Below are the code and all the weights of a small trained network. Each question names an input and a target symbol and asks about switching units off, where a switched-off unit gives its printed mean instead of its output.

import numpy as np


def w(rows, s, z=0):
    codes = np.array(rows[::2]) - 128.0
    scale = np.full(codes.shape[1], s)
    scale[-1] = z or s
    return codes * scale


def norm(h):
    return h / np.sqrt((h * h).mean(-1, keepdims=True) + 1e-5)


def f(y):
    return y / 2 * (1 + np.tanh(0.7978845608 * (y + 0.044715 * y**3)))


def softmax(a):
    e = np.exp(a - a.max(-1, keepdims=True))
    return e / e.sum(-1, keepdims=True)


def log_softmax(a):
    a = a - a.max(-1, keepdims=True)
    return a - np.log(np.exp(a).sum(-1, keepdims=True))


def net(x, mask):
    ids = ['αβγδζλμξ'.index(c) for c in x.split()]
    T = len(ids)
    res = E[ids] + P[:T]
    u = 0
    for l in range(2):
        r = norm(res)
        for j in range(2):
            rows = slice(3 * j, 3 * j + 3)
            q, k, v = (r @ M[l][rows].T for M in (Q, K, V))
            z = softmax(np.where(np.tri(T) > 0, q @ k.T / 3**0.5, -1e9)) @ v
            o = O[l][rows]
            res = res + np.where(mask[u + j], z, o[:, -1]) @ o[:, :-1]
        u += 2
        y = f(norm(res) @ A[l][:, :-1].T + A[l][:, -1])
        res = res + np.where(mask[u : u + 4], y, B[l][:, -1]) @ B[l][:, :-1]
        u += 4
    return log_softmax(norm(res)[-1] @ U[:, :-1].T + U[:, -1])


Q, K, V, O, A, B = {}, {}, {}, {}, {}, {}
E = w([
[140,109,188,151,155,23,1,113],'α',
[57,67,92,117,78,61,112,117],'β',
[179,72,180,159,167,135,132,100],'γ',
[151,155,204,64,83,165,119,28],'δ',
[106,192,254,134,137,74,156,174],'ζ',
[189,89,124,156,36,165,62,108],'λ',
[198,140,87,40,142,86,130,186],'μ',
[142,193,55,166,155,183,83,44],'ξ',
],0.025)
P = w([
[69,65,115,127,87,254,97,217],'0',
[189,115,138,109,142,52,83,156],'1',
[187,127,142,125,139,55,91,127],'2',
[188,130,126,117,145,46,98,142],'3',
[193,134,130,112,140,58,86,138],'4',
[183,117,140,96,142,43,108,138],'5',
[182,116,136,114,138,57,88,127],'6',
[194,123,141,98,142,55,95,137],'7',
[197,103,134,119,132,50,89,124],'8',
[196,124,139,110,144,39,93,127],'9',
],0.0098)
Q[0] = w([
[201,117,203,139,158,96,124,95],'0.h0',
[227,56,254,103,67,47,53,183],'0.h0',
[128,236,16,141,168,198,134,69],'0.h0',
[230,19,32,133,129,133,72,3],'0.h1',
[163,44,99,77,136,100,106,42],'0.h1',
[208,16,50,54,70,121,144,31],'0.h1',
],0.0079)
K[0] = w([
[142,143,153,113,183,198,36,146],'0.h0',
[62,92,157,109,131,235,116,183],'0.h0',
[222,176,102,145,173,76,134,26],'0.h0',
[97,49,89,89,146,254,69,126],'0.h1',
[53,64,159,104,174,165,68,150],'0.h1',
[65,14,114,99,152,255,143,166],'0.h1',
],0.01)
V[0] = w([
[213,126,76,64,127,144,201,86],'0.h0',
[153,105,84,120,2,59,95,100],'0.h0',
[51,125,69,116,125,115,230,179],'0.h0',
[169,198,151,15,113,65,79,169],'0.h1',
[79,154,145,55,147,121,96,65],'0.h1',
[188,192,68,205,183,162,14,108],'0.h1',
],0.0082)
O[0] = w([
[107,232,75,44,169,202,132,122,43],'0.h0',
[3,149,183,154,108,88,142,131,99],'0.h0',
[181,197,196,195,122,183,166,194,2],'0.h0',
[172,183,76,205,187,49,163,21,104],'0.h1',
[158,104,209,114,94,182,98,41,97],'0.h1',
[174,81,59,113,160,133,45,80,162],'0.h1',
],0.0077,0.0071)
A[0] = w([
[143,148,192,55,101,134,164,64,128],'0.n0',
[115,152,59,191,8,207,102,104,165],'0.n1',
[177,56,188,157,232,166,183,138,193],'0.n2',
[130,73,89,88,79,3,126,115,255],'0.n3',
],0.011,0.0075)
B[0] = w([
[140,231,146,144,30,174,90,111,142],'0.n0',
[98,125,177,151,254,249,127,225,138],'0.n1',
[155,95,23,150,26,101,204,82,185],'0.n2',
[99,158,73,159,33,167,34,184,251],'0.n3',
],0.01,0.02)
Q[1] = w([
[25,240,147,99,122,123,88,167],'1.h0',
[99,102,184,71,169,81,152,104],'1.h0',
[44,152,130,197,161,80,97,88],'1.h0',
[122,140,31,146,23,172,9,81],'1.h1',
[79,12,185,149,142,185,116,121],'1.h1',
[170,227,135,168,149,51,174,166],'1.h1',
],0.013)
K[1] = w([
[45,90,202,51,127,176,164,173],'1.h0',
[62,236,137,105,180,89,118,106],'1.h0',
[80,89,208,148,174,126,165,116],'1.h0',
[107,117,128,104,82,194,227,177],'1.h1',
[24,4,171,208,103,161,93,97],'1.h1',
[188,243,72,161,134,37,114,92],'1.h1',
],0.012)
V[1] = w([
[203,210,77,114,129,175,147,136],'1.h0',
[145,147,149,194,165,115,94,43],'1.h0',
[111,140,197,121,35,143,152,107],'1.h0',
[107,167,155,251,166,189,150,150],'1.h1',
[89,184,109,63,153,128,91,80],'1.h1',
[82,98,208,80,98,129,82,90],'1.h1',
],0.012)
O[1] = w([
[152,136,77,138,34,249,152,98,91],'1.h0',
[118,44,169,132,202,168,88,14,34],'1.h0',
[173,178,152,128,108,105,196,54,153],'1.h0',
[10,2,182,69,108,165,217,71,121],'1.h1',
[109,161,165,151,172,193,84,211,2],'1.h1',
[150,145,151,37,34,61,90,92,104],'1.h1',
],0.0096,0.0065)
A[1] = w([
[181,140,114,184,82,122,2,111,168],'1.n0',
[122,152,88,146,106,134,50,158,1],'1.n1',
[120,211,197,172,104,47,195,144,91],'1.n2',
[149,70,50,140,138,117,163,117,95],'1.n3',
],0.01,0.0089)
B[1] = w([
[176,102,186,102,235,162,186,110,250],'1.n0',
[120,94,219,18,98,190,150,104,138],'1.n1',
[134,2,163,62,138,177,160,209,161],'1.n2',
[188,136,72,165,2,194,72,83,152],'1.n3',
],0.0086,0.016)
U = w([
[154,103,166,154,195,66,53,94,113],'α',
[124,105,190,127,159,106,203,151,190],'β',
[198,157,71,89,123,124,131,191,95],'γ',
[134,178,188,120,73,183,105,65,86],'δ',
[155,57,76,158,104,144,177,61,139],'ζ',
[1,138,100,201,67,135,81,143,108],'λ',
[69,170,81,165,218,161,160,93,254],'μ',
[158,8,186,117,133,237,99,162,30],'ξ',
],0.0073,0.005)

Each question gives the input, a string of symbols that net reads in full, and the target symbol t.
The units are the heads (3 rows each of Q, K, V and O) and the neurons (one row each of A and B). Each row of codes is followed by its name. A weight is (code - 128) times the scale printed after its matrix; where a second scale follows, it is the last column's (O, A, B and U).
mask holds one flag per unit, layer by layer, with each layer's heads first. A switched-off unit (its flag False) gives its mean, the last column of its rows in O or B, instead of its output. The means were averaged over made-up inputs and are rounded, as every weight is.
A unit's drop is (log p(t) with every unit on - log p(t) with that unit switched off) / (log p(t) with every unit on - log p(t) with every unit switched off).
The circuit of an input: a set's keep is (log p(t) with only the set's units on - log p(t) with every unit switched off) / (log p(t) with every unit on - log p(t) with every unit switched off). Starting from all 12 units, units are removed one at a time, each time the one whose removal leaves the highest keep (on an exact tie, the one counted first), for as long as the keep stays at least 0.8.
circuit, biggest first: the units of the circuit, biggest drop first
unit that matters most: the unit with the biggest drop
top k neurons: the k neurons with the biggest drops, biggest first
k most important neurons of layer l: the k neurons of layer l with the biggest drops, biggest first
heads that matter: for each layer, one digit per head in row order, 1 if its drop is at least 0.15 and else 0, layers parted by /
input ζ δ ζ ζ λ γ ζ β γ μ, target ζ: heads that matter -> 11 / 11
input β γ λ γ ξ ξ γ δ ξ ξ, target μ: heads that matter -> 00 / 00
input δ ζ ζ γ, target δ: heads that matter -> 11 / 01
input μ μ ξ, target μ: unit that matters most -> 0.h1
input α γ α ζ γ ζ ζ, target α: heads that matter -> 10 / 10
input μ λ γ γ γ γ γ γ, target μ: circuit, biggest first -> (1.h1; 0.h1)
input ζ ζ γ μ μ γ ζ γ ζ, target ζ: top 2 neurons -> (0.n2; 0.n3)
input ζ α ζ ζ, target ζ: circuit, biggest first -> (0.h0; 1.h1; 0.n2)
input β γ γ ξ, target β: top 3 neurons -> (0.n3; 0.n2; 0.n1)
input ζ λ ζ ξ ζ ξ γ μ, target ζ: heads that matter -> 11 / 01
input λ ζ ζ ζ ζ λ, target λ: circuit, biggest first -> (0.h0; 0.n3)
input α γ α γ ζ α γ ξ, target α: heads that matter -> 10 / 10
input α ξ γ γ μ, target α: heads that matter -> 11 / 10
input ζ γ γ α, target ζ: heads that matter -> 11 / 01
input α ζ α β α γ λ γ, target α: heads that matter -> 11 / 11
input ξ ξ α λ μ δ λ λ, target ξ: unit that matters most -> 0.n1
input β ζ ζ α ζ ζ λ, target β: heads that matter -> 11 / 10
input ξ ζ γ γ β ζ γ μ, target ξ: 2 most important neurons of layer 1 -> (1.n1; 1.n0)
input λ γ γ μ, target λ: 2 most important neurons of layer 0 -> (0.n3; 0.n1)
input β μ ξ ζ α α, target β: top neuron -> (1.n2)
